In the rows, zero is written as 128.
Each row of numbers stands for one thing and depends on some of the facts below. Use the named rows to name the rest.

Named rows:
[121  97 139 142 114 112 141 127 127 144 112 144 129 170 121 126 160 137
 138 137  92 122 139 137 142 125 150 123] : J_410
[127 173 109 134 143 170 104 208 156 128 194 105  25 134 251 127 165 132
 136  63 108 216  68 120 155  50 143 115] : J_292
[145 112 112 155 135 144 120 119 140 143 127 131 133 109 145 117 130 140
 157 143 106 129 128 112 152 112 151 121] : J_53
[105  97 128 180 128 125 150  99 143 191 102 122 100 159  98 129 134 141
 154 155 109 115 131 164 109  95 122 116] : J_265
[ 95 128 150 132 101  98  84 113 109 203 103 208 158 151  74 126 134 151
 113 129 142 126 117 115 101 162  77 103] : J_404
[137 125 116 157 136 149 116 116 131 140 129 141 141  99 116 128 128 146
 146 141  88 110 136 120 146 113 140 109] : J_709
[117 143 166  87 148 133 133 187 146 165 135 153  42 174 211 121 192 119
 110  73  92 199  45 160 104  96 132  79] : J_548
[138 136 130 140 121 143  99 120 145 146 127 171 148  96 119 125 134 153
 146 125 128 113 108 104 142 127 115  99] : J_82
[133 136 113 154  98 142  92 137 152 149 137 136 104 118 141 135 123 140
 165 117 162 136 125 102 147 113  96 124] : J_622
[109 103 146 159  97  99 133 114 121 172 106 165 160 161  90 134 144 161
 131 149 107 103 158 109 127 138 145 126] : J_761
[126 132 102 156 104 152  82 134 153 147 163 143 109  99 141 141 124 146
 180 117 151 148 117  99 155 108  91 127] : J_525
[138 146  97 166 124 151  83 132 133 144 164 193 147  69 119 127 137 156
 171 131 119 122  94 113 161 112 115 117] : J_975
[121 100 139 143 112 112 142 126 127 151 110 146 128 169 119 121 159 139
 138 137  95 124 140 134 142 127 147 123] : J_235
[112  74 127 151  94  95 133 125 120 157 105 149 140 181 136 114 131 143
 151 147 141 139 153 114 152 139 148 154] : J_719
[133 114  96 140 125 140  84 135 123 162 145 181 104 117 190  95  94 124
 159 122 179 185  89 126 154 131  90 124] : J_345
[112  81 123 145 106 104 132 137 119 142 117 140 121 181 148 116 142 134
 138 133 119 149 143 131 157 126 145 146] : J_311
[108 121 133 148  80 115 106 147 136 153 135 148 102 174 116 143 150 142
 142 116 144 132 139 126 144 127  87 131] : J_836

Facts:
J_709 Ω:sizo ξ:J_627 ζ:969
J_78 Δ:J_732 Ω:sizo ξ:J_459 J_890 ζ:969
J_49 Δ:J_37 Ω:sizo ζ:862
J_540 Δ:J_379 Ω:sizo ζ:862
J_67 Δ:J_359 Ω:sizo ζ:862
J_45 Ω:sizo ξ:J_668 J_560 ζ:686
J_201 Δ:J_553 Ω:drozum ξ:J_960 J_598 ζ:862
J_432 Δ:J_627 Ω:drozum ζ:969
J_722 Ω:sizo ζ:862
J_574 Ω:sizo ξ:J_67 J_52 J_107 ζ:862
J_723 Δ:J_77 Ω:sizo ζ:407
J_43 Δ:J_707 Ω:skudrum ξ:J_392 ζ:862
J_463 Ω:drozum ζ:862
J_394 Δ:J_78 Ω:sizo ξ:J_197 ζ:882
J_728 Δ:J_312 Ω:drozum ζ:882
J_548 Δ:J_869 Ω:brusum ζ:862
J_726 Ω:sizo ζ:969
J_86 Δ:J_723 Ω:skudrum ξ:J_312 J_37 J_539 ζ:686
J_762 Ω:sizo ξ:J_389 ζ:407
J_960 Ω:brusum ξ:J_699 ζ:407
J_537 Ω:sizo ζ:882
J_94 Ω:sizo ξ:J_322 J_972 ζ:862
J_670 Ω:sizo ξ:J_52 ζ:969
J_346 Δ:J_322 Ω:sizo ζ:882
J_257 Δ:J_82 Ω:brusum ξ:J_699 ζ:862
J_193 Δ:J_163 Ω:zibam ξ:J_574 ζ:862
J_945 Δ:J_94 Ω:zibam ζ:862
J_745 Δ:J_355 Ω:drozum ξ:J_308 J_560 ζ:407
J_675 Δ:J_53 Ω:sizo ζ:686
J_803 Ω:sizo ξ:J_331 J_890 ζ:862
J_459 Δ:J_640 Ω:sizo ξ:J_257 J_890 ζ:862
J_761 Δ:J_193 Ω:sizo ζ:862
J_456 Δ:J_243 Ω:brusum ξ:J_525 J_201 ζ:882
J_404 Δ:J_966 Ω:brusum ζ:407
J_665 Δ:J_917 Ω:sizo ξ:J_243 J_331 ζ:969
J_789 Ω:sizo ξ:J_966 J_938 J_440 ζ:969
J_493 Ω:sizo ξ:J_197 J_972 ζ:882
J_36 Δ:J_584 Ω:sizo ζ:862
J_724 Ω:brusum ξ:J_253 ζ:969
J_797 Δ:J_719 Ω:brusum ξ:J_760 ζ:686
J_458 Ω:sizo ξ:J_975 J_670 J_277 ζ:862
J_413 Ω:sizo ζ:882
J_83 Ω:sizo ξ:J_435 ζ:862
J_322 Δ:J_442 Ω:brusum ξ:J_52 ζ:862
J_277 Ω:sizo ξ:J_67 J_322 ζ:686
J_917 Δ:J_760 Ω:sizo ζ:862
J_725 Δ:J_388 Ω:zibam ζ:969
J_732 Δ:J_702 Ω:brusum ζ:862
J_836 Δ:J_978 Ω:drozum ζ:969
J_163 Δ:J_404 Ω:trakligro ξ:J_712 J_308 J_67 ζ:969
J_581 Δ:J_52 Ω:sizo ξ:J_308 J_574 ζ:862
J_284 Ω:drozum ζ:862
J_560 Ω:sizo ξ:J_537 ζ:969
J_179 Ω:brusum ζ:882
J_82 Ω:skudrum ξ:J_440 ζ:862
J_741 Ω:drozum ζ:969
J_869 Δ:J_688 Ω:sizo ζ:969
J_328 Δ:J_317 Ω:sizo ξ:J_668 ζ:882
J_294 Ω:sizo ξ:J_760 J_947 ζ:407
J_576 Ω:brusum ζ:407
J_388 Δ:J_975 Ω:sizo ζ:686
J_431 Δ:J_546 Ω:drozum ξ:J_322 ζ:862
J_947 Δ:J_431 Ω:brusum ζ:882
J_435 Ω:sizo ζ:882
J_539 Ω:drozum ξ:J_277 ζ:862
J_345 Δ:J_866 Ω:brusum ξ:J_909 J_836 J_59 ζ:882
J_308 Δ:J_836 Ω:sizo ξ:J_67 J_322 J_972 ζ:969
J_622 Δ:J_239 Ω:drozum ξ:J_410 ζ:862
J_627 Ω:sizo ζ:862
J_668 Ω:drozum ζ:862
J_528 Δ:J_712 Ω:zibam ζ:882
J_833 Δ:J_860 Ω:brusum ζ:862
J_77 Ω:sizo ζ:407
J_243 Ω:sizo ξ:J_59 ζ:882
J_680 Δ:J_548 Ω:trakligro ξ:J_284 ζ:969
J_392 Ω:brusum ξ:J_107 ζ:407
J_107 Δ:J_372 Ω:brusum ξ:J_67 ζ:862
J_679 Ω:sizo ξ:J_257 ζ:686
J_239 Δ:J_45 Ω:trakligro ζ:686
J_60 Δ:J_680 Ω:sizo ξ:J_975 J_574 ζ:686
J_975 Ω:skudrum ξ:J_699 ζ:882
J_673 Ω:sizo ξ:J_525 J_413 ζ:862
J_254 Ω:sizo ξ:J_308 ζ:407
J_197 Δ:J_731 Ω:skudrum ξ:J_322 J_107 ζ:969
J_702 Δ:J_668 Ω:drozum ζ:882
J_317 Δ:J_947 Ω:sizo ζ:862
J_410 Ω:sizo ζ:862
J_904 Ω:sizo ζ:882
J_553 Ω:skudrum ξ:J_724 J_394 ζ:882
J_35 Δ:J_265 Ω:skudrum ζ:686
J_909 Ω:brusum ξ:J_94 ζ:882
J_275 Ω:sizo ξ:J_904 J_94 J_679 J_673 ζ:862
J_129 Ω:brusum ξ:J_292 J_331 ζ:862
J_253 Δ:J_188 Ω:sizo ξ:J_193 ζ:882
J_890 Δ:J_709 Ω:drozum ξ:J_574 ζ:882
J_699 Ω:sizo ξ:J_107 J_972 ζ:862
J_839 Ω:drozum ξ:J_576 J_724 J_707 J_107 J_762 ζ:969
J_379 Δ:J_86 Ω:sizo ζ:686
J_207 Ω:zibam ξ:J_322 ζ:407
J_611 Δ:J_459 Ω:brusum ξ:J_726 J_389 J_36 ζ:862
J_525 Δ:J_257 Ω:drozum ξ:J_463 J_890 ζ:969
J_719 Δ:J_318 Ω:sizo ζ:862
J_829 Δ:J_275 Ω:skudrum ζ:686
J_650 Ω:brusum ξ:J_312 ζ:969
J_395 Δ:J_316 Ω:brusum ξ:J_699 ζ:407
J_966 Ω:sizo ξ:J_938 ζ:862
J_316 Δ:J_432 Ω:sizo ζ:882
J_359 Δ:J_945 Ω:drozum ξ:J_525 ζ:969
J_37 Δ:J_235 Ω:trakligro ζ:862
J_131 Δ:J_670 Ω:brusum ζ:969
J_799 Δ:J_622 Ω:brusum ξ:J_972 ζ:882
J_312 Δ:J_36 Ω:trakligro ξ:J_67 J_537 ζ:969
J_707 Ω:sizo ξ:J_574 ζ:969
J_994 Ω:drozum ξ:J_938 J_537 ζ:969
J_292 Δ:J_60 Ω:drozum ξ:J_253 ζ:882
J_534 Ω:sizo ξ:J_799 ζ:969
J_712 Δ:J_562 Ω:brusum ξ:J_435 J_529 ζ:407
J_311 Δ:J_598 Ω:sizo ζ:969
J_440 Ω:sizo ξ:J_909 ζ:882
J_632 Δ:J_456 Ω:sizo ζ:882
J_372 Δ:J_789 Ω:sizo ξ:J_836 ζ:862
J_950 Δ:J_728 Ω:skudrum ζ:862
J_52 Δ:J_632 Ω:skudrum ζ:969
J_938 Ω:sizo ξ:J_257 ζ:862
J_584 Δ:J_394 Ω:drozum ζ:882
J_265 Ω:trakligro ζ:862
J_562 Ω:sizo ζ:686
J_690 Δ:J_829 Ω:sizo ζ:862
J_31 Δ:J_833 Ω:zibam ξ:J_207 J_359 ζ:862
J_731 Δ:J_551 Ω:drozum ξ:J_52 J_394 ζ:862
J_705 Δ:J_328 Ω:drozum ξ:J_254 ζ:862
J_389 Ω:sizo ζ:882
J_546 Δ:J_493 Ω:sizo ξ:J_904 J_960 J_537 J_890 ζ:882
J_860 Δ:J_550 Ω:skudrum ζ:969
J_318 Δ:J_611 Ω:zibam ξ:J_322 ζ:862
J_972 Ω:sizo ξ:J_322 ζ:862
J_978 Δ:J_35 Ω:sizo ξ:J_67 ζ:862
J_214 Δ:J_797 Ω:sizo ζ:407
J_640 Δ:J_761 Ω:sizo ξ:J_435 ζ:882
J_866 Δ:J_776 Ω:trakligro ξ:J_67 ζ:862
J_940 Ω:sizo ξ:J_668 J_52 ζ:862
J_555 Δ:J_560 Ω:brusum ξ:J_36 J_741 ζ:862
J_749 Ω:drozum ξ:J_458 ζ:862
J_776 Δ:J_745 Ω:brusum ξ:J_322 J_994 ζ:862
J_508 Δ:J_9 Ω:sizo ξ:J_458 ζ:686
J_9 Ω:sizo ζ:862
J_959 Ω:sizo ξ:J_308 ζ:862
J_551 Δ:J_201 Ω:brusum ζ:862
J_760 Δ:J_722 Ω:brusum ξ:J_277 ζ:882
J_550 Ω:sizo ζ:686
J_355 Δ:J_938 Ω:sizo ξ:J_277 ζ:862
J_529 Ω:sizo ζ:862
J_235 Δ:J_508 Ω:sizo ζ:862
J_59 Ω:sizo ξ:J_254 ζ:862
J_598 Δ:J_705 Ω:brusum ξ:J_975 ζ:882
J_188 Δ:J_525 Ω:sizo ζ:969
J_331 Ω:sizo ξ:J_670 ζ:882
J_688 Δ:J_950 Ω:sizo ζ:882
J_442 Δ:J_413 Ω:sizo ζ:862
J_53 Δ:J_179 Ω:sizo ξ:J_650 ζ:862
J_148 Δ:J_131 Ω:brusum ζ:862

Rows to name:
No name comes twice in this set of rows, the named rows included.
[129 138 105 151 113 150  71 125 142 137 138 115 112 120 145 126 111 140
 131 112 156 148 132  91 150 121  87 122] => J_745
[141 130 106 138 134 150  80 126 121 160 140 174 111 103 171  95  84 128
 142 123 166 160  97 121 148 136  85 102] => J_760
[107 114 135 144 119 117 123 117 113 149 110 146 145 160  82 132 168 141
 115 139  71 109 140 138 132 130 132 117] => J_77
[136 108 119 133 119 139 100 133 143 133 127 152 125 119 172 110 122 138
 153 116 157 155 106 102 163 126 123 121] => J_43
[137 128 112 161 136 156 113 117 133 144 138 144 144  89 120 131 131 148
 162 142  89 111 128 118 147 108 140 113] => J_789
[148  87 113 139 147 160 114 106 144 130 128 105 124 123 196 100  98 138
 135 135 129 166 138  92 166 128 151 114] => J_581
[139 139 102 145 129 142  85 137 120 162 137 183 110 100 164 102  95 123
 157 126 166 157  92 130 142 126  86 111] => J_909
[123 135 136 127 154 142 153 178 128 117 151 119  57 178 185 119 199 122
  97  96  29 162 101 174 148  83 176  97] => J_688
[126 120  87 132 129 139  74 137 130 170 137 177 113  92 167 108 115 117
 191 122 170 192  68 122 139 117  87 137] => J_395
[151 108 117 142 141 153 119 108 139 132 119 115 130 113 158 109 107 140
 137 137 114 129 139 105 154 117 149 107] => J_959
[133 137 108 158 100 146  92 139 157 152 149 143 105 105 136 140 129 142
 182 120 161 135 117  98 149 106  95 129] => J_201

Now the same things, written a new way:
Some rows with their names:
[113 120 136 134 130 132 163 204  97  85 128 122 121 108 184 125 133 176
 111 110 137 127 131 137 151 172 144] : J_207
[128 117 136 121 118 128 114 103 153 136 135 121 139 128 138 130 122 140
 136 130 136 119 129 130 150 117 133] : J_611
[132 138 119 138 135 134 119 131 127 128 119 126 119 138 142 115 136 115
 121 120 132 111 122 125 136 118 116] : J_77
[136 134 132 137 138 126 113 118 124 115 120 126 127 131 115 119 126 119
 125 121 129 124 121 128 130 124 133] : J_435
[122 120 126 103 118 120 132  90 137 168 141 121 114 133 150 125 121 138
 141 137 136 173 136 129 139 142 156] : J_395
[132 125 137 122 130 132 131 108 115 135 125 125 119 129 121 121 129 115
 127 136 124 132 129 131 129 139 134] : J_331
[119 130 135 110 126 144 129 114 118 165 128 121  99 144 144 117 139 111
 118 150 131 134 133 131 123 134 127] : J_938
[137 134 133 135 139 126 113 117 123 116 120 127 127 130 114 118 124 117
 124 122 130 122 121 127 130 122 134] : J_904
[131 129 137 124 130 131 128 110 115 132 124 126 119 130 118 119 129 118
 124 133 126 130 128 132 128 136 135] : J_440
[132 134 126 132 135 125 109 124 138 119 131 132 136 123 109 119 123 130
 129 114 129 133 122 127 138 122 124] : J_836
[128 132 132 126 133 137 128 124 120 131 123 129 116 131 121 118 135 112
 119 133 126 114 127 129 133 134 125] : J_709
[133 129 123 129 129 125 128 115 120 138 120 121 121 132 143 120 128 120
 128 123 129 125 126 128 130 131 123] : J_762
[134 123 146 126 126 139 117 105 122 134 124 120 129 128 120 115 130 114
 123 128 127 109 126 134 150 127 127] : J_640
[129 132 113 131 132 123 117 129 151 122 131 133 132 133 136 128 123 135
 134 115 136 128 123 120 140 111 136] : J_576
[121 128 139 128 131 140 132 126 120 124 124 121 119 135 123 127 138 109
 114 144 126 122 129 131 125 114 122] : J_45
[115 135 122 138 124 131 115 138 162 115 151 136 151 131  92 133 126 141
 134 120 134 146 133 127 137  91 133] : J_35
[133 128 138 134 129 138 104 123 136 131 123 119 128 136 138 118 135 119
 119 122 135  96 121 130 145 113 111] : J_761

Name these rows:
No name comes twice in this set of rows, the named rows included.
[131 138 132 135 141 137 115 128 124 116 121 131 121 135 115 116 134 113
 119 126 128 111 121 126 133 120 128] => J_413
[110 123 135 131 120 133 162 198 116  92 136 126 135 114 165 140 136 176
 120 122 137 121 136 136 148 159 149] => J_322
[122 138 117 139 122 128 118 139 154 118 153 143 153 124  97 130 125 144
 142 107 130 132 132 126 147 119 134] => J_52
[107 132 144 134 129 143 161 203  87  95 124 120 116 124 179 122 149 164
 104 123 141 118 134 142 143 175 143] => J_94
[140 120 139 123 125 120 127  91 116 140 122 122 130 122 120 124 120 119
 134 132 123 135 129 133 125 137 135] => J_253
[141 117 140 139 127 117 103  88 138 125 118 111 143 127 142 120 117 134
 133 119 138 113 121 133 141 121 121] => J_719
[122 122 137 119 124 123 141 133 122 114 139 128 134 117 132 131 123 157
 132 125 134 150 133 135 146 151 161] => J_799
[127 131 134 122 131 142 130 121 116 134 126 130 114 132 120 118 138 110
 119 138 125 119 129 130 134 133 127] => J_243
[119 131 139 115 123 158 121 134 126 158 129 124 105 143 137 115 150 105
 110 140 131  95 129 131 148 118 110] => J_966
[131 124 138 117 126 136 129 103 118 148 128 125 118 131 119 119 133 110
 124 139 123 124 130 131 135 134 128] => J_546
[127 115 116 117 116 130 147 126 137 140 134 131 131 125 136 140 128 130
 137 133 122 122 135 123 137 128 124] => J_392
[130 122 130 128 136 127 114 135 144 121 126 126 118 125 140 124 118 131
 120 128 132 122 120 122 127 113 123] => J_945
[130 111 135 119 125 120 129 126 133 130 129 120 125 120 149 129 115 140
 128 131 132 138 126 128 126 132 132] => J_31
[110 136 113 126 116 141 124 150 157 146 153 141 130 136 113 131 137 139
 136 129 130 133 137 125 139 117 123] => J_82

